[-6.44 -2.97 -4.07 -1.30]
[-2.51 -0.12 -7.46 +0.97]
[-7.93 -6.57 +0.84 -5.75] gives -1.30

[-1.81 -3.28 -2.44 -2.47 -4.97]
[-7.98 -1.28 -3.35 -7.23 -1.85]
[-5.07 -1.80 -2.90 -4.78 -2.66] gives -4.97

[-5.44 +4.97 +2.15 -2.30 -4.10 -4.43]
[-3.22 -1.36 -6.48 -2.43 -4.99 +1.27]
[+1.61 -2.22 +1.81 -4.10 +1.58 -4.18] gives -4.43

[-2.05 -7.24 +5.54 +1.29 -2.60 +4.04 +2.96]
[-2.94 +5.51 -1.34 +7.45 -6.80 -2.39 +3.89]
[+1.46 -0.37 +6.01 -4.75 -5.68 +0.71 +2.72] gives +2.96

[+1.64 -2.78 -0.69 -0.11 +2.12]
[+2.61 +0.25 -0.60 -1.49 +1.51]
[-2.03 -6.00 +0.20 +2.13 +0.71] gives +2.12

[-1.11 -2.94 -4.93 -7.67]
[-0.80 -3.52 -4.69 -7.46]
[-0.33 -3.45 -4.66 -7.21] gives -7.67
---
7  7  3  7  8
2  7  7  7  4
ans = 2

5747  6072  6078  5970  2393  6016
8016  6693  6158  1399  4520  5821
5925  5220  5833  6197  8066  6731
ans = 1399

  7   -7   14  -27   -6  -12   -3
  2  -16  -14   34    5  -22    8
  4   -6   10  -19   -5   -8   -1
ans = -27

426   59  318  548  362  225
419   58  314  526  362  233
818  478  430  354  446  225
ans = 58

 30  -29   -5  -45 ans = -45

5  4  5  6
4  3  2  2
4  5  8  1
ans = 1

-743   599   -68  -613 ans = -743

4  5  3  0  8  3  1
2  1  3  6  5  4  7
ans = 0

  24  -278  -700   -82   542   280
-544    51  -919   154   631  -440
ans = -919
---
[[+1.37, +5.70, +2.48, -3.50, -1.70, +2.06], [+1.37, +5.93, +2.17, -3.50, -2.15, +2.14], [+1.37, +5.77, +2.41, -3.50, -1.82, +2.09]] out -2.15
[[+4.16, +4.68, +0.99, +4.12, -2.58, +1.21], [+2.21, +4.19, +7.05, +3.51, +4.93, +1.25]] out +4.93
[[+6.17, +2.11, -6.44, +7.47, +7.88], [+4.41, +2.11, -6.44, +5.68, +5.44]] out +5.68
[[-3.55, +1.76, -4.51, +3.48, -6.62, -3.55, -1.94], [+7.72, +0.33, +0.67, +6.45, +1.13, +0.27, -2.25]] out +0.27
[[+4.85, +1.96, +0.11, +7.60, -2.61, +3.63], [-4.43, +2.59, +3.69, +6.91, -5.54, +1.40]] out -5.54
[[+2.41, -0.73, -1.04, -0.43, +2.87, -4.30, -4.52], [+6.39, -0.94, -0.81, -0.44, +2.63, -4.17, -4.72]] out -4.17
[[-2.17, +3.54, +3.02, +0.25, -1.44, -4.83], [-4.34, -5.98, +0.81, -0.03, -1.74, -1.17]] out -1.74
[[+4.01, -0.08, -7.19, -5.09], [+4.92, -6.94, -4.88, +3.43]] out -4.88
[[+6.13, +5.17, +1.60, -0.29, +1.38, -2.94], [-0.70, -0.44, -0.56, +0.25, -0.13, +0.20]] out -0.13
[[-0.67, -0.32, +0.48, -2.53, -7.55, +5.69], [+0.18, -6.15, -0.60, -0.40, -2.02, -0.50], [-0.66, -1.44, +0.27, +2.17, +6.36, -5.01]] out -2.02
---
[+4.02 -0.39 -7.35 -3.43 -4.96] out -4.96
[+6.53 +0.83 -4.18 -7.38] out -7.38
[-5.20 +1.25 -0.54 +1.35 -2.20 +3.26 +7.46] out +7.46
[+7.50 -5.05 +0.84 +3.29 -6.24 +6.94] out +6.94
[-0.81 -7.61 -0.17 -3.38 +0.03 -7.22] out -7.22
[-5.01 +3.52 -2.93 +3.71 -0.02 +2.47 +6.92] out +6.92
[+2.74 +5.39 +2.35 -2.26 -7.91 -0.51 +6.21] out +6.21
[+5.36 +0.28 +3.25 -2.35 +5.91] out +5.91
[+7.22 -3.60 -6.58 -2.79 +2.16] out +2.16
[+6.33 -0.62 -0.43 -0.41 +1.47 -7.44 -1.59] out -1.59
---
[[73 71 77 54 69 69]
 [60 63 62 64 59 65]
 [11 18  4 90 42 96]
 [56 56 59 63 83 65]
 [71 35 71 78 55 51]
 [65 58 59 57 60 60]
 [66 56 60 54 58 57]
 [54 70 62 57 68 67]
 [35 59 63 73 86 72]
 [72 82 49 62 54 39]] ans = 11

[[59 56 44 20 63 56 67 59 59 52]
 [54 49 63 82 35 56 63 63 63 54]
 [57 50 47 33 36 58 85 39 42 43]
 [58 64 57 48 84 57 95 56 54 42]
 [58 61 50 34 79 57 40 67 65 63]
 [55 58 69 90 66 55 46 69 66 61]
 [56 49 49 47 31 58 79 33 40 46]
 [55 46 48 50 28 53 17 83 77 70]
 [59 55 43 19 64 52 35 93 83 68]
 [55 51 63 83 36 58 82 35 42 44]
 [57 65 64 67 84 58 87 40 43 44]
 [53 53 68 94 52 55 43 68 67 61]] ans = 57

[[ 362  439  378  112  153   19 -161 -920 -164   22]
 [ 368  314  354  272  334  276  211  176  298  340]
 [ 815 -348  -94  786  130  317  445 -718 -182 -193]
 [ 912  -54  282  457  430  216  117 -495  131  252]
 [ 298  366  421  261  458  375  366  867  598  556]
 [ 179  396  318  245  251  285  299  336  287  273]
 [ 371  114  156  504  307  427  549  548  358  268]
 [ 634  340  491  160  448  127  -56 -301  240  392]] ans = 815

[[52 48 53 43 47 52 54 50 54]
 [48 41 42 45 53 61 60 61 66]
 [52 42 49 42 49 53 64 46 73]
 [57 77 44 68 74 46 46 48 48]
 [50 46 56 53 40 47 32 41 32]
 [54 54 57 45 45 49 44 44 41]
 [51 51 49 57 54 52 41 50 44]
 [58 52 50 53 54 52 35 37 50]
 [64 69 61 59 58 47 34 34 30]
 [64 49 67 63 43 47 14 21 18]
 [49 48 52 52 45 49 39 47 40]] ans = 52

[[ 154  227  104  245  710  -39]
 [ 419  214  143  678  692  280]
 [  -4   94  717  506  164  501]
 [ 258  287  767  351    2  109]
 [-159 -920 -303  302  828 -303]
 [-236  123  713  390 -315  575]
 [ 350  385  324  373  392  356]
 [ 349  379  377  356  365  372]] ans = -4

[[ 52 156 143 164 237 230  11 238 117 120  74 225 127]
 [132 113  56 100  42 199  40 163 201  69  53 112 110]
 [ 14  48  69 215  75  77 137 213 148  43  61  69  13]
 [ 55  48 158  20 152 195  89 233  77 191  80  14 135]
 [ 30  31  73  82 171 234 232 132 235  83 127 122 246]
 [104 111 181  14 100  19  29 137  40  84  98  36 110]
 [ 61 211  32 127  62  13  77 109 137 182  73 220 148]
 [ 42 128  79 221 125 157 102  91 130  76 134 150 107]
 [ 27  53 170  30 158  62  78  24  32 100 145 162 147]
 [181  67 132 199 210 164 135 215  45 162  30 194 149]] ans = 14

[[41 31 44 65 25 77 71 42 70 40 82 63 50 44 66]
 [60 73 41 49 61 48 31 40 74 65 33 54 47 68 57]
 [45 75 36 44 53 79 61 39 72 29 41 42 42 66 63]
 [41 41 36 37 41 70 71 48 35 43 28 52 79 47 56]
 [49 54 44 47 76 31 48 46 59 55 84 61 38 45 62]
 [46 35 57 16 72 75 36 59 57 33 49 45 38 53 47]] ans = 45

[[555 481 492 509 521 539 501 519 522 527 493 543 533 550 481]
 [528 518 489 530 519 555 495 471 519 523 555 538 548 543 517]
 [667 487 587 515 537 325 793 576 545 525 524 536 546 717 621]
 [622 539 479 389 499 551 344 466 549 514 425 696 520 488 474]
 [707 642 512 518 519 575 390 464 613 470 498 580 543 521 477]
 [509 529 447 490 506 645 569 460 500 583 557 490 565 553 695]
 [547 496 636 516 493 546 531 474 539 498 627 544 529 535 526]
 [456 330 175 592 579 534 366 103 460 424 664 541 666 590 513]
 [512 161 474 537 796 402 370 447 524 409 454 530 506 578 483]
 [541 497 507 477 557 534 481 485 521 552 519 552 548 560 504]] ans = 667

[[-18 -19 -19  -5  -4 -16  15 -27 -21]
 [ 22  32  -9  32 -21 -13  -9  12   8]
 [ -7 -13   3  27  -5  -2  -7  -4  23]
 [  1  29 -14  -6  -9   1   7 -20  15]
 [ 12  -3   4  -4   6  -4   8  30 -23]
 [ -2  29  -6  16   2  11  19 -10 -22]
 [  6  19  -4   8  -3   4  -8  -1 -25]
 [ -7  -7  10   5 -12 -15  35   0  26]] ans = -7
---
136  204   20  126  165  169  212 out 136
6251  8063  4974  3614  1480  5204  4580 out 6251
141   49  181  202  131 out 141
193  159    5    3 out 193
 6  29  43   3  52  95 out 6
0  3  5  8  0 out 0
 195   473  -692  -710  -617  -750   734 out 195
852  140  381  385  325 out 852
---
5  4  9  4  6  5  2 Answer: 5
 85  162   45  231  248  121   22 Answer: 85
 9  92  50  49  46  88 Answer: 9
145  120  166  154  131   52  224 Answer: 145
12  64  25  40  75  54 Answer: 12
8458  6720  8800  3180  2195 Answer: 8458
